Below is a small trained network, with its code and all its weights. Each question gives an input and a class and asks what happens when units are switched off, that is, made to give their printed mean instead of their output.

import numpy as np


def w(rows, s, z=0):
    codes = np.array(rows[::2]) - 128.0
    scale = np.full(codes.shape[1], s)
    scale[-1] = z or s
    return codes * scale


def f(y):
    return y / 2 * (1 + np.tanh(0.7978845608 * (y + 0.044715 * y**3)))


def log_softmax(a):
    a = a - a.max(-1, keepdims=True)
    return a - np.log(np.exp(a).sum(-1, keepdims=True))


def net(x, mask):
    res = np.array(x, float).reshape(1, 8) / 4 @ E
    y = f(res @ A[0][:, :-1].T + A[0][:, -1])
    res = res + np.where(mask, y, B[0][:, -1]) @ B[0][:, :-1]
    return log_softmax(res[-1] @ U[:, :-1].T + U[:, -1])


A, B = {}, {}
E = w([
[132,126,129],'x0',
[56,67,87],'x1',
[127,129,127],'x2',
[125,135,127],'x3',
[123,134,127],'x4',
[198,189,169],'x5',
[124,132,127],'x6',
[61,98,253],'x7',
],0.0079)
A[0] = w([
[162,175,152,122],'N1',
[137,183,158,173],'N2',
[153,82,76,165],'N3',
[254,155,75,164],'N4',
[183,139,71,242],'N5',
[161,122,182,217],'N6',
[127,135,181,198],'N7',
[146,93,74,241],'N8',
[156,168,107,109],'N9',
[86,73,154,132],'N10',
[192,131,115,88],'N11',
[215,128,95,187],'N12',
[112,22,179,160],'N13',
[140,92,61,96],'N14',
[99,151,93,252],'N15',
[203,157,40,252],'N16',
[150,87,87,252],'N17',
[198,188,94,83],'N18',
[143,143,189,198],'N19',
[76,167,145,221],'N20',
],0.014,0.0041)
B[0] = w([
[203,172,185,163],'N1',
[217,112,184,167],'N2',
[144,223,43,167],'N3',
[41,193,197,236],'N4',
[29,227,92,209],'N5',
[206,74,190,176],'N6',
[189,11,113,170],'N7',
[87,203,15,185],'N8',
[42,229,178,154],'N9',
[77,113,206,165],'N10',
[105,217,206,155],'N11',
[59,253,148,197],'N12',
[79,93,219,184],'N13',
[164,148,65,164],'N14',
[61,94,46,168],'N15',
[51,232,86,247],'N16',
[8,218,78,179],'N17',
[60,138,235,190],'N18',
[216,60,118,178],'N19',
[140,24,172,159],'N20',
],0.0062,0.011)
U = w([
[122,192,80,195],'0',
[67,153,170,9],'1',
[173,56,116,254],'2',
[245,132,143,39],'3',
[132,152,16,30],'4',
],0.012,0.0037)

Each question gives the input, the list of numbers given to net, and the class t.
The units are the neurons (one row each of A and B). Each row of codes is followed by its name. A weight is (code - 128) times the scale printed after its matrix; where a second scale follows, it is the last column's (A, B and U).
mask holds one flag per neuron, in row order. A switched-off neuron (its flag False) gives its mean, the last column of its row in B, instead of its output. The means were averaged over made-up inputs and are rounded, as every weight is.
A unit's drop is (log p(t) with every unit on - log p(t) with that unit switched off) / (log p(t) with every unit on - log p(t) with every unit switched off).
The circuit of an input: a set's keep is (log p(t) with only the set's units on - log p(t) with every unit switched off) / (log p(t) with every unit on - log p(t) with every unit switched off). Starting from the 12 units with the biggest drops (on a tie, the unit counted first), units are removed one at a time, each time the one whose removal leaves the highest keep (on an exact tie, the one counted first), for as long as the keep stays at least 0.8.
circuit, biggest first: the units of the circuit, biggest drop first
top k neurons: the k neurons with the biggest drops, biggest first
drop when u is switched off: that unit's drop, to one decimal
input [3,7,2,-3,7,-7,4,0], class 4: circuit, biggest first : N4; N18
input [5,-6,8,-1,3,5,0,-2], class 1: circuit, biggest first : N18; N4
input [-2,-5,5,8,7,3,-7,-8], class 1: circuit, biggest first : N18
input [6,-6,1,2,-6,8,7,-1], class 1: top 2 neurons : N4; N18
input [-1,3,-7,-4,0,0,7,-2], class 4: top 2 neurons : N4; N18
input [1,-6,8,-4,-8,1,3,-3], class 1: drop when N4 is switched off : 0.4
input [-8,-6,5,0,5,5,6,-6], class 1: drop when N4 is switched off : 0.2
input [8,3,-6,8,-5,3,-4,6], class 2: drop when N20 is switched off : 0.0
input [-2,-7,-5,6,6,2,5,-5], class 1: drop when N4 is switched off : 0.2
input [-6,-8,-8,-7,3,6,1,-3], class 1: top 2 neurons : N18; N4
